Below is a small trained network, with its code and all its weights. Each question gives an input and a target symbol and asks what happens when units are switched off, that is, made to give their printed mean instead of their output.

import numpy as np


def w(rows, s, z=0):
    codes = np.array(rows[::2]) - 128.0
    scale = np.full(codes.shape[1], s)
    scale[-1] = z or s
    return codes * scale


def norm(h):
    return h / np.sqrt((h * h).mean(-1, keepdims=True) + 1e-5)


def f(y):
    return y / 2 * (1 + np.tanh(0.7978845608 * (y + 0.044715 * y**3)))


def softmax(a):
    e = np.exp(a - a.max(-1, keepdims=True))
    return e / e.sum(-1, keepdims=True)


def log_softmax(a):
    a = a - a.max(-1, keepdims=True)
    return a - np.log(np.exp(a).sum(-1, keepdims=True))


def net(x, mask):
    ids = ['ΛΦΩβζτ'.index(c) for c in x.split()]
    T = len(ids)
    res = E[ids] + P[:T]
    u = 0
    for l in range(2):
        q, k, v = (norm(res) @ M[l].T for M in (Q, K, V))
        z = softmax(np.where(np.tri(T) > 0, q @ k.T / 3**0.5, -1e9)) @ v
        res = res + np.where(mask[u], z, O[l][:, -1]) @ O[l][:, :-1]
        u += 1
        y = f(norm(res) @ A[l][:, :-1].T + A[l][:, -1])
        res = res + np.where(mask[u : u + 4], y, B[l][:, -1]) @ B[l][:, :-1]
        u += 4
    return log_softmax(norm(res)[-1] @ U[:, :-1].T + U[:, -1])


Q, K, V, O, A, B = {}, {}, {}, {}, {}, {}
E = w([
[7,136,113,128,79,121,102,44,165],'Λ',
[147,184,125,2,96,88,71,137,216],'Φ',
[245,191,178,63,135,183,40,120,158],'Ω',
[42,66,236,89,131,114,107,44,125],'β',
[64,86,214,172,144,147,89,122,216],'ζ',
[108,173,217,136,121,159,215,186,175],'τ',
],0.017)
P = w([
[172,150,71,175,114,30,129,15,152],'0',
[120,217,185,93,207,76,146,74,244],'1',
[93,201,163,87,221,97,150,98,218],'2',
[123,144,216,100,123,115,132,85,203],'3',
[88,129,172,110,115,127,134,108,172],'4',
[65,149,153,85,161,143,99,129,156],'5',
[90,121,191,95,94,165,88,139,145],'6',
[84,94,158,113,72,192,109,149,128],'7',
[45,126,170,101,126,178,72,187,95],'8',
[75,98,134,97,102,207,62,195,81],'9',
[49,89,158,137,58,199,86,220,74],'10',
[45,98,126,103,84,236,69,225,52],'11',
],0.011)
Q[0] = w([
[49,88,138,210,98,153,254,103,97],'0.h1',
[167,138,55,73,71,144,123,84,67],'0.h1',
[90,236,101,15,251,165,38,138,126],'0.h1',
],0.018)
K[0] = w([
[64,78,140,101,168,251,88,250,25],'0.h1',
[154,141,88,79,131,90,114,50,162],'0.h1',
[156,59,169,152,23,187,138,137,118],'0.h1',
],0.023)
V[0] = w([
[148,26,73,124,185,54,141,122,62],'0.h1',
[85,95,10,80,54,35,143,253,237],'0.h1',
[115,227,96,35,27,76,78,136,108],'0.h1',
],0.016)
O[0] = w([
[191,95,77,85,128,137,96,140,84,3],'0.h1',
[161,127,53,115,218,248,150,89,152,83],'0.h1',
[150,40,86,163,88,112,173,138,164,131],'0.h1',
],0.013,0.02)
A[0] = w([
[221,114,100,49,144,118,97,162,126,87],'0.n1',
[176,150,96,127,119,131,131,202,52,104],'0.n2',
[164,114,1,147,158,93,166,64,81,49],'0.n3',
[220,192,145,66,87,100,122,211,117,4],'0.n4',
],0.034,0.0028)
B[0] = w([
[113,128,151,45,31,94,143,180,119,187],'0.n1',
[66,116,159,104,95,113,208,161,150,139],'0.n2',
[247,32,46,92,123,201,194,59,176,184],'0.n3',
[144,185,2,31,244,175,192,195,173,255],'0.n4',
],0.016,0.0083)
Q[1] = w([
[152,60,65,199,177,94,244,100,193],'1.h1',
[167,85,48,16,5,50,106,165,191],'1.h1',
[2,45,119,226,93,124,146,91,13],'1.h1',
],0.024)
K[1] = w([
[93,121,103,93,144,104,239,51,80],'1.h1',
[203,31,109,150,211,3,97,65,134],'1.h1',
[5,35,178,184,136,216,148,236,38],'1.h1',
],0.025)
V[1] = w([
[106,126,57,159,155,105,2,85,154],'1.h1',
[93,119,153,47,85,73,173,24,13],'1.h1',
[142,171,83,229,65,69,234,170,117],'1.h1',
],0.031)
O[1] = w([
[209,126,45,181,47,46,79,123,189,8],'1.h1',
[89,24,49,106,121,166,105,230,11,104],'1.h1',
[88,129,253,150,234,231,196,207,160,200],'1.h1',
],0.013,0.017)
A[1] = w([
[123,62,148,137,139,129,91,108,3,19],'1.n1',
[94,74,127,194,116,119,143,154,163,2],'1.n2',
[185,147,170,79,95,120,145,170,137,41],'1.n3',
[161,161,220,189,60,71,26,66,81,48],'1.n4',
],0.051,0.0035)
B[1] = w([
[86,106,151,162,90,75,99,62,66,181],'1.n1',
[163,141,67,101,110,109,110,118,108,150],'1.n2',
[112,116,145,164,115,98,107,97,73,171],'1.n3',
[146,128,154,86,94,154,1,194,211,252],'1.n4',
],0.039,0.03)
U = w([
[164,38,86,158,107,171,158,74,165,149],'Λ',
[86,147,206,186,185,152,176,153,131,223],'Φ',
[163,106,171,113,85,133,15,195,173,3],'Ω',
[171,251,79,136,157,72,113,91,114,35],'β',
[115,134,76,75,107,115,176,254,59,16],'ζ',
[118,89,152,172,71,64,98,100,24,219],'τ',
],0.0059,0.0013)

Each question gives the input, a string of symbols that net reads in full, and the target symbol t.
The units are the heads (3 rows each of Q, K, V and O) and the neurons (one row each of A and B). Each row of codes is followed by its name. A weight is (code - 128) times the scale printed after its matrix; where a second scale follows, it is the last column's (O, A, B and U).
mask holds one flag per unit, layer by layer, with each layer's heads first. A switched-off unit (its flag False) gives its mean, the last column of its rows in O or B, instead of its output. The means were averaged over made-up inputs and are rounded, as every weight is.
A unit's drop is (log p(t) with every unit on - log p(t) with that unit switched off) / (log p(t) with every unit on - log p(t) with every unit switched off).
The circuit of an input: a set's keep is (log p(t) with only the set's units on - log p(t) with every unit switched off) / (log p(t) with every unit on - log p(t) with every unit switched off). Starting from all 10 units, units are removed one at a time, each time the one whose removal leaves the highest keep (on an exact tie, the one counted first), for as long as the keep stays at least 0.8.
units of the circuit, in order: the units of the circuit, biggest drop first
most important unit: the unit with the biggest drop
k most important neurons: the k neurons with the biggest drops, biggest first
k most important neurons of layer l: the k neurons of layer l with the biggest drops, biggest first
drop when u is switched off: that unit's drop, to one decimal
input Λ Ω Ω Ω Ω Λ, target ζ: 3 most important neurons	[1.n2; 1.n4; 1.n1]
input τ Φ Φ β β β β Λ, target τ: units of the circuit, in order	[1.h1; 1.n1]
input Λ β Φ β Λ τ Ω, target τ: most important neuron	[0.n1]
input Λ β τ ζ Λ Φ, target τ: units of the circuit, in order	[1.n3; 1.n4]
input ζ β Ω Ω Λ β β Ω ζ β Ω Φ, target β: units of the circuit, in order	[0.n4; 1.h1; 1.n4]
input Λ Λ Λ, target Λ: units of the circuit, in order	[0.h1; 1.n4; 0.n3]
input Λ Λ ζ β τ τ Λ τ Ω Ω, target τ: 2 most important neurons	[1.n3; 1.n4]
input τ τ τ Ω β Φ Λ Λ, target β: 2 most important neurons of layer 0	[0.n1; 0.n4]
input ζ Λ β ζ Λ τ Ω Ω ζ ζ Φ, target β: units of the circuit, in order	[0.n4; 0.h1; 1.h1; 1.n4]
input ζ Ω Ω Φ Λ, target ζ: 4 most important neurons	[1.n2; 1.n4; 0.n4; 1.n1]
input τ τ Ω ζ, target Φ: 2 most important neurons	[0.n4; 1.n4]
input τ τ τ ζ Φ Λ Λ, target β: 4 most important neurons	[1.n2; 1.n4; 0.n4; 0.n1]
input Ω Ω β Λ, target τ: 2 most important neurons	[0.n4; 1.n1]
input Ω τ Ω Λ Λ Λ Λ τ β β Ω, target Φ: most important unit	1.h1
input β ζ τ Λ β, target Φ: drop when 1.n4 is switched off	0.4
input Ω Φ Λ Ω Λ Ω τ Φ Φ, target Φ: drop when 1.n4 is switched off	0.3
input ζ β β Ω β Φ ζ τ Φ Ω, target β: drop when 0.h1 is switched off	0.1
